Here is a tiny trained network, its code and every weight. The questions are about switching its units off for an input and a target symbol, where a switched-off unit gives its printed mean instead of its output.

import numpy as np


def w(rows, s, z=0):
    codes = np.array(rows[::2]) - 128.0
    scale = np.full(codes.shape[1], s)
    scale[-1] = z or s
    return codes * scale


def f(y):
    return np.maximum(y, 0)


def softmax(a):
    e = np.exp(a - a.max(-1, keepdims=True))
    return e / e.sum(-1, keepdims=True)


def log_softmax(a):
    a = a - a.max(-1, keepdims=True)
    return a - np.log(np.exp(a).sum(-1, keepdims=True))


def net(x, mask):
    ids = ['ΛΞΨαβδεηθμτφ'.index(c) for c in x.split()]
    T = len(ids)
    res = E[ids] + P[:T]
    q, k, v = (res @ M[0].T for M in (Q, K, V))
    z = softmax(np.where(np.tri(T) > 0, q @ k.T / 4**0.5, -1e9)) @ v
    res = res + np.where(mask[0], z, O[0][:, -1]) @ O[0][:, :-1]
    y = f(res @ A[0][:, :-1].T + A[0][:, -1])
    res = res + np.where(mask[1:9], y, B[0][:, -1]) @ B[0][:, :-1]
    return log_softmax(res[-1] @ U[:, :-1].T + U[:, -1])


Q, K, V, O, A, B = {}, {}, {}, {}, {}, {}
E = w([
[133,141,21,87,126,107],'Λ',
[141,147,135,107,169,129],'Ξ',
[161,130,150,128,201,107],'Ψ',
[147,147,216,181,232,129],'α',
[161,116,101,149,196,86],'β',
[181,108,99,160,218,70],'δ',
[200,2,110,189,55,136],'ε',
[142,152,103,84,145,129],'η',
[97,178,142,102,120,173],'θ',
[104,152,37,81,91,150],'μ',
[149,140,120,117,169,112],'τ',
[89,134,205,226,233,122],'φ',
],0.0099)
P = w([
[158,147,104,10,113,125],'0',
[112,100,155,93,190,190],'1',
[108,105,133,109,172,199],'2',
[107,107,115,122,164,206],'3',
[96,154,118,144,134,131],'4',
[117,158,100,162,114,154],'5',
[133,154,93,173,117,166],'6',
[147,150,95,181,114,179],'7',
[149,145,84,193,110,186],'8',
[141,147,84,187,109,196],'9',
[151,145,78,187,105,207],'10',
[149,137,64,195,96,210],'11',
],0.011)
Q[0] = w([
[68,72,172,108,58,15],'h0',
[154,4,191,48,235,233],'h0',
[161,210,252,137,31,13],'h0',
[227,247,128,253,66,35],'h0',
],0.006)
K[0] = w([
[162,188,79,87,184,194],'h0',
[254,172,194,123,99,53],'h0',
[69,162,179,153,180,187],'h0',
[72,33,123,140,209,114],'h0',
],0.0081)
V[0] = w([
[151,163,87,144,200,103],'h0',
[124,92,56,102,106,160],'h0',
[207,31,165,176,59,115],'h0',
[133,106,183,106,117,251],'h0',
],0.018)
O[0] = w([
[47,213,105,132,149,203,220],'h0',
[136,153,139,191,130,43,215],'h0',
[69,141,247,107,43,72,2],'h0',
[234,180,207,126,109,145,234],'h0',
],0.014,0.0052)
A[0] = w([
[156,103,185,128,105,192,165],'n0',
[88,55,178,84,112,126,32],'n1',
[96,132,192,139,55,75,191],'n2',
[77,72,199,88,53,75,2],'n3',
[111,222,149,125,111,96,121],'n4',
[133,163,159,46,110,130,74],'n5',
[113,60,114,175,60,182,29],'n6',
[131,127,71,4,93,142,122],'n7',
],0.017,0.0043)
B[0] = w([
[129,116,65,97,86,79,229],'n0',
[126,145,43,121,136,207,148],'n1',
[150,174,21,163,176,197,254],'n2',
[115,123,253,102,82,58,204],'n3',
[104,89,177,101,138,98,239],'n4',
[129,97,114,105,169,146,156],'n5',
[83,97,213,117,143,160,145],'n6',
[140,81,178,128,174,123,179],'n7',
],0.019,0.0082)
U = w([
[166,160,133,127,253,198,201],'Λ',
[142,205,36,138,47,254,198],'Ξ',
[64,127,191,117,131,160,10],'Ψ',
[129,113,144,61,66,114,115],'α',
[226,124,188,163,61,74,129],'β',
[175,125,182,138,92,112,29],'δ',
[98,126,198,127,129,144,28],'ε',
[136,194,219,79,143,78,108],'η',
[175,115,197,164,109,114,4],'θ',
[137,137,176,110,96,132,45],'μ',
[204,133,214,217,105,80,44],'τ',
[151,125,190,139,104,135,76],'φ',
],0.0048,0.003)

Each question gives the input, a string of symbols that net reads in full, and the target symbol t.
The units are the heads (4 rows each of Q, K, V and O) and the neurons (one row each of A and B). Each row of codes is followed by its name. A weight is (code - 128) times the scale printed after its matrix; where a second scale follows, it is the last column's (O, A, B and U).
mask holds one flag per unit, heads first, then neurons. A switched-off unit (its flag False) gives its mean, the last column of its rows in O or B, instead of its output. The means were averaged over made-up inputs and are rounded, as every weight is.
A unit's drop is (log p(t) with every unit on - log p(t) with that unit switched off) / (log p(t) with every unit on - log p(t) with every unit switched off).
The circuit of an input: a set's keep is (log p(t) with only the set's units on - log p(t) with every unit switched off) / (log p(t) with every unit on - log p(t) with every unit switched off). Starting from all 9 units, units are removed one at a time, each time the one whose removal leaves the highest keep (on an exact tie, the one counted first), for as long as the keep stays at least 0.8.
units of the circuit, in order: the units of the circuit, biggest drop first
unit that matters most: the unit with the biggest drop
k most important neurons: the k neurons with the biggest drops, biggest first
drop when u is switched off: that unit's drop, to one decimal
input ε Ξ α, target η: unit that matters most => n3
input δ Ψ δ δ, target Ξ: units of the circuit, in order => (h0, n4)
input η ε φ τ ε, target Ξ: units of the circuit, in order => (n2, h0)
input Ξ τ φ α φ α α μ, target Λ: units of the circuit, in order => (n7, h0)
input θ ε τ, target β: units of the circuit, in order => (h0, n0)
input ε Λ θ, target η: units of the circuit, in order => (n3, h0)
input α Λ ε, target α: 3 most important neurons => (n0, n2, n6)
input α β β φ α Λ, target Λ: units of the circuit, in order => (h0, n7)
input θ β β μ Ξ α α, target Ξ: 3 most important neurons => (n4, n3, n7)
input μ α θ τ φ φ, target Ξ: units of the circuit, in order => (h0, n4, n7)
input θ θ θ τ α ε, target β: 3 most important neurons => (n2, n0, n1)
input ε θ ε α Ξ α θ Λ Λ α, target Ξ: 2 most important neurons => (n2, n0)
input α δ ε Ψ, target α: 2 most important neurons => (n0, n2)
input φ Λ ε, target Ξ: 4 most important neurons => (n2, n4, n0, n7)
input θ φ τ Ψ Ψ Ψ, target Ξ: most important neuron => (n4)
input Ξ α θ Ξ Ξ, target Ξ: 3 most important neurons => (n4, n3, n7)
input θ θ θ ε θ θ θ α Ψ, target β: 2 most important neurons => (n2, n0)
input Ξ Ψ α α α δ μ, target Λ: 3 most important neurons => (n7, n3, n0)
input ε φ τ, target η: 2 most important neurons => (n3, n4)
input θ ε δ, target β: 2 most important neurons => (n2, n0)
input ε α Ξ β, target η: drop when h0 is switched off => 1.0
input ε Ψ Ψ Ψ, target η: drop when n4 is switched off => 1.3
input α η ε θ, target α: drop when n0 is switched off => 0.7
input θ δ θ ε, target β: drop when h0 is switched off => 0.9
